Here is a tiny trained network, its code and every weight. The questions are about switching its units off for an input and a class, where a switched-off unit gives its printed mean instead of its output.

import numpy as np


def w(rows, s, z=0):
    codes = np.array(rows[::2]) - 128.0
    scale = np.full(codes.shape[1], s)
    scale[-1] = z or s
    return codes * scale


def norm(h):
    return h / np.sqrt((h * h).mean(-1, keepdims=True) + 1e-5)


def f(y):
    return np.maximum(y, 0)


def log_softmax(a):
    a = a - a.max(-1, keepdims=True)
    return a - np.log(np.exp(a).sum(-1, keepdims=True))


def net(x, mask):
    res = np.array(x, float).reshape(1, 4) / 4 @ E
    u = 0
    for l in range(4):
        y = f(norm(res) @ A[l][:, :-1].T + A[l][:, -1])
        res = res + np.where(mask[u : u + 3], y, B[l][:, -1]) @ B[l][:, :-1]
        u += 3
    return log_softmax(norm(res)[-1] @ U[:, :-1].T + U[:, -1])


A, B = {}, {}
E = w([
[2,115,151,131,191,156,125,48],'x0',
[198,86,71,92,85,194,120,131],'x1',
[150,78,122,72,180,195,133,185],'x2',
[62,70,93,145,181,35,69,149],'x3',
],0.0089)
A[0] = w([
[86,48,191,144,192,64,126,8,208],'0.n1',
[34,64,63,119,171,183,253,6,2],'0.n2',
[117,170,229,144,122,75,128,140,89],'0.n3',
],0.0046,0.001)
B[0] = w([
[134,93,75,172,14,216,68,163,254],'0.n1',
[123,183,66,133,99,123,218,193,227],'0.n2',
[252,136,82,108,132,158,208,76,199],'0.n3',
],0.011,0.0041)
A[1] = w([
[137,34,18,134,183,92,122,101,33],'1.n1',
[255,68,75,89,146,27,199,145,255],'1.n2',
[86,185,220,8,11,149,24,108,41],'1.n3',
],0.0053,0.00031)
B[1] = w([
[252,143,48,91,229,75,4,45,195],'1.n1',
[66,235,95,154,254,129,198,155,254],'1.n2',
[236,66,97,69,22,126,253,34,140],'1.n3',
],0.0072,0.0051)
A[2] = w([
[179,114,150,164,195,157,128,49,118],'2.n1',
[148,110,133,183,121,165,179,113,181],'2.n2',
[137,142,92,147,163,63,2,89,1],'2.n3',
],0.0085,0.00082)
B[2] = w([
[105,97,188,102,149,66,138,174,157],'2.n1',
[88,46,129,39,252,87,92,101,213],'2.n2',
[149,91,222,134,108,117,146,207,254],'2.n3',
],0.012,0.0053)
A[3] = w([
[147,168,164,82,135,156,241,92,8],'3.n1',
[158,225,2,170,120,153,181,221,217],'3.n2',
[171,88,139,120,79,111,193,136,140],'3.n3',
],0.008,0.0016)
B[3] = w([
[142,82,183,185,83,142,58,198,207],'3.n1',
[8,157,48,168,140,61,98,89,255],'3.n2',
[112,160,135,92,147,227,117,123,165],'3.n3',
],0.011,0.0079)
U = w([
[22,179,27,93,165,94,164,54,254],'0',
[255,39,179,122,71,136,52,196,2],'1',
],0.008,0.00086)

Each question gives the input, the list of numbers given to net, and the class t.
The units are the neurons (one row each of A and B). Each row of codes is followed by its name. A weight is (code - 128) times the scale printed after its matrix; where a second scale follows, it is the last column's (A, B and U).
mask holds one flag per neuron, layer by layer. A switched-off neuron (its flag False) gives its mean, the last column of its row in B, instead of its output. The means were averaged over made-up inputs and are rounded, as every weight is.
A unit's drop is (log p(t) with every unit on - log p(t) with that unit switched off) / (log p(t) with every unit on - log p(t) with every unit switched off).
The circuit of an input: a set's keep is (log p(t) with only the set's units on - log p(t) with every unit switched off) / (log p(t) with every unit on - log p(t) with every unit switched off). Starting from all 12 units, units are removed one at a time, each time the one whose removal leaves the highest keep (on an exact tie, the one counted first), for as long as the keep stays at least 0.8.
units of the circuit, in order: the units of the circuit, biggest drop first
most important unit: the unit with the biggest drop
top k neurons: the k neurons with the biggest drops, biggest first
k most important neurons of layer l: the k neurons of layer l with the biggest drops, biggest first
drop when u is switched off: that unit's drop, to one decimal
input [1,-6,0,-7], class 1: units of the circuit, in order	[3.n1]
input [7,-3,6,-8], class 1: top 4 neurons	[3.n1 1.n2 3.n2 2.n2]
input [-2,-4,-2,-3], class 1: top 3 neurons	[0.n2 3.n1 2.n1]
input [2,7,3,6], class 1: units of the circuit, in order	[1.n1 2.n3]
input [5,-8,0,-7], class 1: units of the circuit, in order	[3.n1 3.n2]
input [4,0,0,5], class 1: top 3 neurons	[1.n2 2.n3 1.n1]
input [-7,8,4,3], class 0: top 2 neurons	[3.n2 1.n2]
input [1,2,-2,-3], class 1: top 2 neurons	[3.n2 3.n1]
input [-7,6,7,-7], class 0: 2 most important neurons of layer 3	[3.n2 3.n3]
input [1,-5,-8,-8], class 1: drop when 3.n2 is switched off	0.1
input [1,-2,-6,3], class 1: drop when 3.n2 is switched off	0.2
input [-8,-4,0,3], class 0: drop when 3.n2 is switched off	0.0
input [-6,5,4,-1], class 0: drop when 3.n2 is switched off	0.1
input [-5,-1,0,3], class 0: most important unit	1.n2
